(in the rows, 128 means zero)
Facts:
stuvul pirer: fezu
studrur pirer: voskun modum motru sutun
vuge pirer: dero
klisor pirer: modum rema
traflotrol pirer: matri koskal bogrimuk
soklur pirer: komesis stovok trili laskasta popa
tigrek pirer: neskel sapin
groki pirer: zusa badel
dripagra pirer: kotre skibritral nopom
befas pirer: voskun dero fledroze
puze pirer: viklegral stovok toplen
lekles pirer: deklos vibobrul kladran bruli plaklak plitres
zeser pirer: sutun plosti tevu
vabri pirer: mogroplun
fletroper pirer: pluzuskos stisom
nesem pirer: zazakel
gova pirer: plastetos bogrimuk plabur
puflik pirer: plastetos matri laskasta neskel flegru stekles
runa pirer: gufur skeder gaguvar pebin
ploklek pirer: vanir gufur zetrak zeklire badel
flupibu pirer: fedrok plaklak plitres
kitider pirer: saflamu pobrema
plaras pirer: voskun tevu
dastem pirer: driflos fostudu kotre fezu sapin
megrale pirer: komesis gastok ralidram
pliplakli pirer: matri flibre zake stekles
zepon pirer: komesis zeple gaguvar
torum pirer: fostudu nopom flupi sigol
dragre pirer: noskoro
luste pirer: vido gesol
rubrum pirer: plegrezem
tister pirer: modum neskel sapin badel
mezeklor pirer: dedis viklegral vavustar
peri pirer: zusa ristefli
skudri pirer: skela plitan sipe
tepos pirer: troklol skibritral stisom
tremesem pirer: flumem plistu sutu nalis
katri pirer: voskun zute
pomosta pirer: pliru tadres popa fotri
tulam pirer: neskel sigol stedro
tadra pirer: flumem noskoro
nugustik pirer: kliplok mogroplun
drupok pirer: skibritral gidi
vaklar pirer: driflos pegu zamam vavustar plistu
diru pirer: gufur skibritral tadres kliplok dunem
steli pirer: kotre neklegras zavo
fudri pirer: fledroze
zutrin pirer: komesis zake flugris
rasar pirer: fotri
rofi pirer: kotre vido
tobis pirer: gagul
fibror pirer: pliru zusa flugris
lefak pirer: sivik motru nopom bruli plegrezem trenir
druplol pirer: fedrok
nifluk pirer: sipe toplen sogek gesol
trarir pirer: gastok gube grunol
tenesul pirer: fezu pliru zute
siki pirer: tuver pegri pliru
klamuk pirer: vanir pluzuskos zavo
notral pirer: flegru zeklire
trabrakor pirer: koskal guklik
pefis pirer: trenir
pluvom pirer: pustus
stikir pirer: sivik stovok flegru toplen popa
brudrur pirer: vapitron gruklili
vipin pirer: stovok toplen ristefli pebin
driklon pirer: gaguvar
kigik pirer: plitan pobrema tevu
duzuklim pirer: dedis kotre pliru gruklili zeklire
kuzun pirer: tekim sapin zake pobrema fluplin
gabren pirer: dedis vapitron flegru griskiplon
nitru pirer: gastok vavustar
zeklil pirer: guklik trenir
nutrar pirer: tuver fizos
dreflipem pirer: dedis zute pobrema
plidan pirer: komesis fostudu stekles
pudru pirer: grelem pliru
[dunem vuge popa klisor suril traflotrol groki stigegren dripagra puze zeser plabur toplen kitider stovok plitan plosti torum mezeklor gagul plastetos vaklar flumem rasar nevuduk rofi matri flupi motru sutu lefak pegu druplol noskoro tutra tenesul pegri pefis lisin stikir brudrur griskiplon zamam kuzun kotre gabren nitru zeklil trili plidan] brikles 744
[flibre plitres stuvul rema skibritral sutun plaklak trogrolel ristefli tigrek skeder vido vanir befas vavustar gova flegru tegim runa tevu sapin plaras pustus dragre plistu luste zeklire nutun voskun tepos katri tobar nalis pomosta tulam komesis drupok dasik gastok diru fudri gidi stasis bogrimuk fibror zute nifluk ralidram siki klamuk notral pluvom modum fezu stisom pobrema koskal kladran zetrak skela zake dreflipem] brikles 927
[gaguvar studrur neklegras fluplin sipe fotri tuver kitales seflemik nesem flupibu pliru dastem maden stulim megrale deklos zepon tister peri flugris tremesem troklol tadra nugustik zazakel vapitron steli bruli zutrin pluzuskos gube tadres zusa guklik viklegral sogek grelem trabrakor beflem gruklili gufur kigik duzuklim gesol] brikles 714
[nopom pebin zavo tririlek laskasta meplu sivik soklur fizos fledroze plegrezem meseni lekles vabri fletroper driflos fostudu saflamu puflik neskel ploklek pliplakli rubrum badel dero skudri tekim nabren sigol vibobrul tobis stedro flanun trarir trenir fedrok grunol dedis vipin driklon nutrar kliplok zeple mogroplun stekles pudru] brikles 139
pebin breflir: toplen
laskasta breflir: lefak trabrakor vuge
skibritral breflir: neskel tririlek megrale nalis
sipe breflir: koskal gova tobis trenir
meplu breflir: beflem fizos meseni nitru zute ristefli
sivik breflir: drupok druplol
tigrek breflir: zetrak nifluk kuzun
stigegren breflir: noskoro fezu dasik maden grunol duzuklim
tuver breflir: plistu fotri
fledroze breflir: tadres sogek
puze breflir: vuge
zeser breflir: stisom
plabur breflir: lefak fletroper
seflemik breflir: luste dero druplol tulam
nesem breflir: zavo beflem neskel tadra
fostudu breflir: pluzuskos katri
saflamu breflir: tenesul plegrezem gidi
puflik breflir: popa plitres
flegru breflir: mogroplun klisor
runa breflir: fezu gaguvar fotri
tevu breflir: dedis trogrolel sutun pefis
flupibu breflir: tutra tegim tulam plitres skudri
deklos breflir: traflotrol tadres tepos gaguvar nitru
pustus breflir: druplol
plosti breflir: vapitron grelem noskoro tobis klamuk steli kuzun
pliplakli breflir: kitales fezu vavustar flupi
zepon breflir: zetrak tririlek plistu kuzun skudri
torum breflir: fizos griskiplon nutrar zake fotri
nutun breflir: katri dripagra fizos mezeklor zeklire
rubrum breflir: dedis fedrok nopom gruklili
badel breflir: zetrak fezu dreflipem driklon tadra
peri breflir: zetrak dragre groki
gagul breflir: ristefli
plastetos breflir: tadra
flugris breflir: lefak stovok stulim bruli
pomosta breflir: sapin maden toplen guklik
troklol breflir: tobis fizos
komesis breflir: gastok neklegras tulam tekim
nugustik breflir: stovok dragre stulim sapin zute skudri
vaklar breflir: kotre beflem megrale sutu
diru breflir: befas duzuklim kuzun ristefli
flumem breflir: fibror popa
nabren breflir: gufur plidan pliru tegim tulam tririlek ploklek plistu zeklil
stasis breflir: nifluk maden gaguvar tadra rema ristefli
zutrin breflir: soklur pliru lekles plegrezem ristefli
sigol breflir: kotre trabrakor zake
rasar breflir: motru stedro
vibobrul breflir: kitales pliru zamam vuge sogek tobar
nevuduk breflir: vido nitru nalis guklik
matri breflir: toplen trenir klisor
pegu breflir: fibror dastem gabren steli
trarir breflir: plidan plitres
ralidram breflir: vapitron tegim nopom stulim fluplin
pegri breflir: trabrakor nalis
siki breflir: vanir gova nopom trenir kuzun
notral breflir: zetrak meseni ristefli
lisin breflir: tobis griskiplon stekles
pluvom breflir: dasik plitan flupi klisor skudri
brudrur breflir: kotre steli
vipin breflir: fudri kigik vavustar guklik trenir
pobrema breflir: zetrak tadres fotri
kliplok breflir: tobis tulam
kladran breflir: soklur gaguvar
skela breflir: vanir kitales nalis pefis stekles
gaguvar betrol: plistu
stuvul betrol: stigegren fledroze
rema betrol: dripagra
neklegras betrol: pomosta druplol rema
skibritral betrol: plistu
suril betrol: nitru
sutun betrol: steli
fluplin betrol: nitru
sipe betrol: groki beflem sutun
fotri betrol: fledroze
sivik betrol: lekles tadra
groki betrol: kladran nitru grunol suril
skeder betrol: tobar
stigegren betrol: lefak vanir lekles
vido betrol: skibritral
vanir betrol: vapitron kladran tobar fluplin
fledroze betrol: kladran pustus ralidram
kitales betrol: fezu
zeser betrol: tobar
seflemik betrol: vanir fudri
fletroper betrol: zepon sigol
neskel betrol: steli
toplen betrol: trarir grunol
pliru betrol: grunol
sapin betrol: vibobrul
kitider betrol: zetrak zepon duzuklim
stovok betrol: vanir vapitron
dastem betrol: voskun
plitan betrol: befas
megrale betrol: kladran
deklos betrol: sivik toplen
pustus betrol: dedis
luste betrol: pegu
tister betrol: kladran pustus sutun
mezeklor betrol: komesis fudri
dero betrol: sutun
tremesem betrol: nitru
tadra betrol: fluplin duzuklim
komesis betrol: nevuduk grunol
nugustik betrol: griskiplon suril
tekim betrol: nopom sutun sogek
zazakel betrol: vapitron neskel pustus sipe
vapitron betrol: kladran nitru grunol trenir fledroze
flumem betrol: ralidram
steli betrol: dedis kladran tobar
fudri betrol: steli sogek
nabren betrol: grunol
bruli betrol: plistu plaklak skudri
sigol betrol: grelem kladran stekles
vibobrul betrol: tobar
nevuduk betrol: groki suril
tadres betrol: skeder
motru betrol: griskiplon
zute betrol: pegu druplol
lefak betrol: tremesem tobar
pegu betrol: dedis
druplol betrol: ralidram
noskoro betrol: dedis vapitron skeder flanun
flanun betrol: lefak
zusa betrol: grelem fezu trabrakor
tutra betrol: luste nopom megrale
trarir betrol: beflem kladran
viklegral betrol: druplol tobar fledroze
sogek betrol: suril
grelem betrol: luste
ralidram betrol: kladran tobar
klamuk betrol: lekles
fedrok betrol: luste fezu nitru trenir
notral betrol: trogrolel trabrakor pustus
trabrakor betrol: skeder
pefis betrol: ralidram
stikir betrol: zeser
dedis betrol: druplol
driklon betrol: viklegral lekles
griskiplon betrol: viklegral tobar suril pefis
duzuklim betrol: tekim
nitru betrol: pegu tobar
zeple betrol: trabrakor
zetrak betrol: pegu
skela betrol: vapitron nitru

Known rows:
rema: [132 126 141 131 124 112 132 133 148 126 137 141 108 130 113 137 120 111
 147 145 127 130 130 116 136 134 123 120 125 139 129 110 147 127 133 135
 105]
badel: [121 117 113 130 114 133 129 128 118 222 153 146 140 105 112 127 134 133
 121 131 136 154 123 146 148 130 111 129 112  97 128 151 140 126 131 131
 152]
fezu: [125 121 121 130 153 108 132 123 136 128 143 149 131 129 126 124 114 116
 149 136 132 156 117 123 133 141 110 126 125 136 127 142 140 133 125 134
  79]
skudri: [131 134 130 150 131 139 144 127 112  87 132 106 121 133 148 115 142 144
 116 134 131 110 119 142 136 114 123 137 109 128 131 136 140 126 138 141
 195]
skibritral: [131 121 124 114 101 129 114 126 145 154 133 153 146 109 112 143 121  98
 118 117 130 157 152 130 142 141 121 119 140 125 133 102 132 134 118 114
  88]
diru: [115 136 111 108 136 153 118 135 126  76 102 113 138 105 152 103 128 109
  91 114 124 123 137 162 134 120 130 145  98 165 142 108 122 133 117 138
 137]
tadres: [125 118  99 127 126  98 122 131 133 118 137 141 139 106 129 136 131 137
 125 137 127 156 156 131 128 150 132 131 140 117 132 134 116 123 111 107
  88]
fledroze: [145 129 146 155 104 142 120 132 145 239 145 129  99 124  80 139 132 140
 119 128 129 134 117 119 131 135 127 119 115 111 127 147 132 116 132 134
 122]
zeklire: [121 121 124 117 129 108 127 125 137 138 135 151 142 122 122 119 116 120
 118 135 138 163 112 133 139 142 115 128 136 140 127 126 124 135 118 124
  72]
nopom: [144 121 134 146 117 129 135 116 103 160 152 137 141 133 125 128 130 143
 132 120 136 150 106 122 150 136 122 121 130  93 126 150 137 129 130 132
 149]
flegru: [120 120 120 111 128 125 129 125 145 197 146 152 134 130 116 119 111 116
 135 127 133 150 112 122 141 126 110 122 127 122 125 142 135 139 131 133
 109]
modum: [123 125 150 128 136 113 138 129 129 180 139 149 129 142 107 130 114 126
 155 134 135 133 113 102 134 130 118 114 137 127 118 122 138 130 131 138
  91]
nutrar: [127 132 125 144 134 144 134 126 107 104 124 116 133 114 147 115 153 142
  95 125 133 124 122 151 134 125 128 141 101 144 133 141 130 120 126 134
 165]
stedro: [126 124 138 143 128 126 128 124  99 160 145 135 135 130 129 123 140 149
 118 129 139 133 101 123 145 128 119 123 117 126 122 141 133 125 128 134
 141]
nifluk: [119 135 125 128 157 126 129 136 143  52 111 120 122 127 149 108 126 118
 114 134 125 113 148 148 126 122 125 143 104 164 136 128 134 131 131 140
 133]
pluzuskos: [131 119 121 126 135 119 129 128 121 147 122 135 154 114 123 129 129 145
 138 116 132 154 147 121 116 146 131 128 145 114 128 120 113 126  96 117
  84]
kitider: [119 140 137 119 121 124 135 130 146  85 123 118 102 148 136 130 128 123
 132 151 122  92 111 119 128 114 136 127 124 146 120 129 122 122 143 125
 126]
katri: [121 137 150 135 153 119 143 133 131  80 118 125 113 140 139 116 129 131
 130 140 130 108 124 120 121 114 128 130 118 164 124 124 136 125 134 146
 116]

Rows:
No name comes twice in this set of rows, the named rows included.
[137 131 150 137 132 113 130 131 168 142 140 145 116 153 109 131 106 120
 148 140 128 124 110  91 140 130 124 111 139 140 116 131 139 127 135 131
  94]  sutun
[123 121 126 114 125 135 128 123 138 194 144 142 125 139 118 132 106 124
 163 136 128 130 103 122 129 127 120 122 130  95 117 153 135 133 135 126
 114]  matri
[128 127 108 112  95 139 117 136 128 130 108 106 135 115 139 138 132 124
 102 114 119 109 172 150 113 119 141 135 118 141 139 133 111 130 134 117
 162]  nugustik
[130 135 119 109 126 136 119 128 148  46 111 117 130 119 152 114 127 111
  88 125 124 123 145 141 134 128 129 132 118 168 138  92 123 137 127 123
 137]  klamuk
[119 121 130 123 145 119 138 130 139 213 143 151 119 126 102 134 115 111
 156 139 132 136 130 119 128 123 110 120 129 112 124 137 148 128 138 137
 107]  pobrema
[139 128 151 145 149 149 122 132 124 214 120 131 125 129  92 140 121 122
 150  96 127 134 151 115 107 134 129 120 134 137 131 104 137 123 117 138
  69]  kladran
[115 139 127 127 145 127 140 129 136  33 125 107 104 142 154 113 123 125
 140 150 122  99  92 140 117 112 123 146 109 141 126 157 131 126 140 139
 135]  kuzun
[138 124 153 112  95 123 104 114  72 136 108 119 117 161 128 163 127 116
 136 117 127 104 155 127 110 124 140 116 155 150 131 147 118 124 141 116
 105]  suril
[114 134 117 132 142 134 140 131 117  84 133 114 120 115 156 103 152 144
  86 147 133 118 110 169 138 116 119 151  95 148 137 149 124 122 129 140
 170]  soklur
[140 136 154 158 143 153 151 129  85 100 114 101 127 123 145 128 162 138
 121 111 128 107 146 139 128 116 140 132 116 146 133  97 144 118 125 143
 181]  lekles
[131 133 134 141 124 160 135 127 114 161 126 113 133 130 135 118 139 142
 114 107 130 105 112 131 134 113 131 124 108 118 129 129 137 129 139 141
 192]  rubrum
[140 125 144 138 117 133 136 138 127 214 119 124 130 118 109 160 136 139
 156 116 119 119 182 114 118 132 146 119 136 112 126 118 139 115 127 121
 116]  deklos
[137 129 132 120  99 148 127 128 144 132 120 122 124 126 121 147 125 107
 144 115 116 114 150 126 123 130 145 120 133 113 129 103 132 123 133 119
 112]  stigegren
[110 122 109 115 129 120 134 135 137 201 141 137 138 115 122 125 119 140
 140 137 129 132 125 125 123 126 120 130 129  95 122 162 120 131 128 120
 137]  flugris
[148 130 149 147 123 125 140 126 115 168 152 131 121 133 102 142 144 142
 144 134 134 131 120 105 145 124 123 114 143 111 123 119 145 124 138 123
 169]  dero

Now the same things, written a new way:
Known rows:
kigik: [130 129 128 126 122 130 137 127 125 121 129 131 126 130 120 131 135 128
 126 131 128 137 117 130 126 127 131 127]
stulim: [129 135 128 125 121 128 130 127 125 123 129 120 125 129 128 130 129 128
 127 132 128 133 121 126 126 124 129 127]
meplu: [128 124 128 131 124 126 130 133 125 127 122 129 125 126 123 129 123 128
 120 130 130 131 119 126 125 122 126 127]
zazakel: [127 145 128 126 123 125 119 124 136 140 123 110 125 126 118 123 129 130
 141 131 128 127 119 124 129 129 126 127]
fluplin: [127 132 128 125 124 126 117 123 127 122 136 110 130 127 127 124 124 129
 126 123 128 138 122 132 132 126 128 128]
gastok: [127 142 128 124 122 130 122 132 135 121 122 111 128 127 145 127 130 128
 128 128 128 125 123 124 124 132 128 130]
pudru: [131 123 128 127 122 129 138 126 124 123 126 141 125 129 119 131 132 128
 125 128 127 135 119 127 126 126 130 127]
trili: [128 123 128 129 140 130 128 123 132 136 124 143 127 126 121 127 122 127
 125 123 127 121 151 122 125 120 127 130]
popa: [127 123 128 128 140 128 128 122 133 136 124 144 126 126 123 126 121 127
 127 123 127 120 154 121 124 122 128 130]
fedrok: [127 146 128 125 132 126 120 125 139 142 122 111 126 126 116 125 132 131
 143 128 128 125 142 124 126 129 126 127]
sivik: [126 122 128 125 123 127 120 124 129 133 123 121 126 128 136 122 126 129
 131 128 127 124 124 127 128 121 126 130]
fostudu: [127 126 128 127 125 126 125 128 130 128 124 122 125 128 137 127 126 127
 124 132 128 124 136 123 124 121 127 128]
torum: [132 120 128 136 133 126 141 125 122 135 127 163 127 126 117 129 127 127
 124 125 127 121 137 124 125 122 129 128]
pluzuskos: [127 144 128 125 122 129 123 127 133 122 126 113 125 129 134 127 126 127
 124 129 127 131 127 123 125 122 128 128]
plistu: [128 130 128 126 122 141 122 132 127 118 135 111 134 132 161 127 126 128
 122 124 127 129 127 126 125 128 129 133]
gesol: [127 144 128 124 122 129 123 127 132 123 127 113 126 128 134 127 125 127
 125 129 128 129 126 124 125 121 128 128]
tenesul: [132 118 128 135 136 129 142 123 124 132 125 164 127 126 115 131 125 128
 126 124 127 126 130 123 125 121 130 128]
vuge: [130 120 128 130 140 127 145 122 124 133 123 165 126 128 116 134 126 127
 124 124 127 124 130 125 125 122 130 127]

Rows:
No name comes twice in this set of rows, the named rows included.
[133 120 128 127 122 132 138 125 124 120 134 141 125 132 126 130 129 128
 122 125 127 135 120 127 126 123 131 128]  skudri
[127 146 128 126 121 130 124 132 138 128 119 114 127 129 142 126 130 128
 130 133 127 121 120 122 123 131 127 130]  vido
[130 128 128 126 124 129 132 126 125 125 129 128 126 128 127 128 128 127
 124 128 127 131 127 123 126 123 128 128]  tririlek
[126 142 128 126 131 124 120 128 134 130 127 115 127 125 118 131 129 128
 130 127 127 128 152 122 126 127 127 127]  zeple
[129 126 128 126 122 126 130 135 126 130 130 112 126 128 136 126 124 128
 120 126 127 122 140 123 124 121 125 129]  badel
[128 120 128 133 138 130 133 123 123 123 131 165 126 126 116 135 121 127
 120 121 127 127 135 124 131 122 131 126]  dripagra
[126 130 128 126 121 127 123 127 130 140 122 109 127 130 132 122 125 129
 131 129 128 124 119 125 126 122 124 129]  deklos
[130 123 128 128 122 126 136 135 123 123 125 127 126 128 120 131 128 128
 120 131 132 137 117 128 125 123 127 126]  zutrin
[129 119 128 144 138 126 127 124 126 135 127 162 128 125 124 126 124 127
 128 128 126 120 143 123 125 124 130 129]  lisin
[127 149 128 128 123 130 122 138 137 123 118 109 133 126 131 126 122 128
 120 124 131 128 119 124 125 126 125 128]  ristefli
[127 139 128 125 121 126 121 123 133 132 125 111 127 129 126 122 126 128
 135 126 128 131 118 127 128 124 126 129]  pliru
[128 147 128 126 122 127 127 129 134 130 122 112 125 130 133 126 126 127
 126 132 127 126 123 122 124 121 126 128]  gaguvar

